Small tables with named rows and columns. After each table, cells are looked up by row and column.

Table Gop
	Dat	Vanog	Vepomum	Dofugo	Zozoki	Tez	Rikanep	Tum	Puf
Sevas	101	106	107	103	108	104	102	109	103
Lep	91	112	46	151	89	200	90	96	134
Nuri	105	98	100	105	104	108	108	102	111
Tidumot	102	104	100	99	104	105	103	102	103
Sarel	101	106	101	102	103	102	98	105	103
Kodoz	173	173	23	83	156	162	92	138	104
Sez	99	100	102	101	106	103	103	102	102
Rafi	105	102	103	103	108	103	105	104	106

What is the Vepomum of Lep in Gop?
46
What is the Dofugo of Nuri in Gop?
105
What is the Tez of Tidumot in Gop?
105
What is the Rikanep of Sarel in Gop?
98
What is the Dofugo of Rafi in Gop?
103
What is the Tez of Sarel in Gop?
102
What is the Dat of Nuri in Gop?
105
What is the Vanog of Rafi in Gop?
102
What is the Rikanep of Nuri in Gop?
108
What is the Vanog of Kodoz in Gop?
173
What is the Puf of Tidumot in Gop?
103
What is the Tez of Nuri in Gop?
108
What is the Dat of Rafi in Gop?
105
What is the Vanog of Sarel in Gop?
106
What is the Dofugo of Sarel in Gop?
102
Row with the largest Rikanep: Nuri

Vini.tsv
	Tur	Luvemo	Venabez
Rap	112	156	163
Femen	167	101	160
Par	48	88	216
Fale	167	166	161

Tur of Femen = 167
Tur of Rap = 112
Luvemo of Par = 88
Venabez of Fale = 161
Luvemo of Femen = 101
Venabez of Rap = 163
Luvemo of Rap = 156
Tur of Par = 48
Venabez of Par = 216
Venabez of Femen = 160
Luvemo of Fale = 166
Tur of Fale = 167

Nal =
,Vugas,Guf,Zukil,Porol,Zat,Dobanab,Tope
Sapufu,3.704,5.069,2.056,2.154,3.509,3.995,8.484
Lilubof,4.848,4.758,2.916,3.201,3.659,2.109,3.568
Veg,0.048,4.442,2.574,0.294,2.922,1.582,3.771
Sus,2.360,1.420,2.494,2.655,3.027,4.739,3.579

What is the Guf of Sus in Nal?
1.420
What is the Tope of Sapufu in Nal?
8.484
What is the Vugas of Veg in Nal?
0.048
What is the Vugas of Sapufu in Nal?
3.704
What is the Zat of Lilubof in Nal?
3.659
What is the Porol of Lilubof in Nal?
3.201
What is the Porol of Sapufu in Nal?
2.154
What is the Dobanab of Veg in Nal?
1.582
What is the Vugas of Lilubof in Nal?
4.848
What is the Tope of Sus in Nal?
3.579
What is the Dobanab of Sus in Nal?
4.739
What is the Zukil of Lilubof in Nal?
2.916
What is the Zukil of Veg in Nal?
2.574
What is the Porol of Veg in Nal?
0.294
What is the Zukil of Sus in Nal?
2.494
What is the Zat of Veg in Nal?
2.922
Row with the largest Zukil: Lilubof

Mor:
cols = Lesorum, Mal, Tinami, Falaza
Ged: [0.438, 0.278, 0.679, 0.684]
Pagovat: [0.399, 0.628, 0.131, 0.192]
Dod: [0.395, 0.257, 0.743, 0.719]
Dor: [0.467, 0.291, 0.823, 0.666]
Mem: [0.495, 0.277, 0.650, 0.580]
Vafofa: [0.422, 0.311, 0.816, 0.713]
Nefu: [0.433, 0.502, 0.201, 0.291]
Lobu: [0.512, 0.390, 0.115, 0.316]
Ribaz: [0.437, 0.291, 0.795, 0.578]
Lebuv: [0.302, 0.534, 0.763, 0.538]
Lisak: [0.238, 0.600, 0.396, 0.059]

Falaza of Lisak: 0.059
Tinami of Dod: 0.743
Lesorum of Nefu: 0.433
Lesorum of Lisak: 0.238
Falaza of Vafofa: 0.713
Falaza of Dod: 0.719
Mal of Lebuv: 0.534
Lesorum of Dor: 0.467
Mal of Dod: 0.257
Tinami of Lisak: 0.396
Mal of Mem: 0.277
Mal of Vafofa: 0.311
Which row has the largest Mal? Pagovat

Table Ronoso
fields: Dop, Puve, Safepo, Dob
Mituzor: [32, 74, -9, 54]
Vufik: [35, 75, 39, 40]
Dizami: [7, 24, -74, 41]
Damefu: [-14, -53, 45, -43]
Sosam: [4, 17, -76, 37]

What is the Puve of Damefu in Ronoso?
-53
What is the Dop of Mituzor in Ronoso?
32
What is the Dop of Dizami in Ronoso?
7
What is the Dob of Damefu in Ronoso?
-43
What is the Safepo of Dizami in Ronoso?
-74
What is the Dop of Damefu in Ronoso?
-14
What is the Dob of Vufik in Ronoso?
40
What is the Dop of Vufik in Ronoso?
35
What is the Dob of Mituzor in Ronoso?
54
What is the Safepo of Mituzor in Ronoso?
-9
What is the Safepo of Vufik in Ronoso?
39
What is the Dob of Sosam in Ronoso?
37
What is the Safepo of Sosam in Ronoso?
-76
What is the Dob of Dizami in Ronoso?
41
What is the Dop of Sosam in Ronoso?
4
Which row has the largest Dob? Mituzor

Table Vagabiv
         Kovifo  Karido  Pimoza
Sevevu      250      42     244
Fibepar     181     106     191
Zotizo      128     113      87

Fibepar, Karido: 106
Sevevu, Pimoza: 244
Zotizo, Pimoza: 87
Zotizo, Kovifo: 128
Fibepar, Kovifo: 181
Sevevu, Kovifo: 250
Sevevu, Karido: 42
Zotizo, Karido: 113
Fibepar, Pimoza: 191
Row with the largest Pimoza: Sevevu

Kivob:
	Meti	Fosut	Famife	Sil	Zukol	Natere	Dokodi	Mim	Kav	Denapa
Muz	133	134	122	147	138	59	136	142	125	36
Nof	124	133	141	136	130	142	134	132	118	146
Zurif	137	132	130	134	132	139	132	134	141	140
Gebetu	107	102	130	171	76	144	147	126	131	153
Biva	134	133	132	134	133	132	133	134	134	131
Mulopa	132	130	134	126	124	134	148	119	156	136
Rik	165	131	109	118	134	131	138	127	205	126

Zurif, Natere: 139
Muz, Famife: 122
Rik, Natere: 131
Rik, Dokodi: 138
Biva, Mim: 134
Rik, Sil: 118
Zurif, Zukol: 132
Biva, Meti: 134
Rik, Fosut: 131
Mulopa, Sil: 126
Nof, Meti: 124
Rik, Mim: 127
Gebetu, Mim: 126
Biva, Zukol: 133
Muz, Denapa: 36

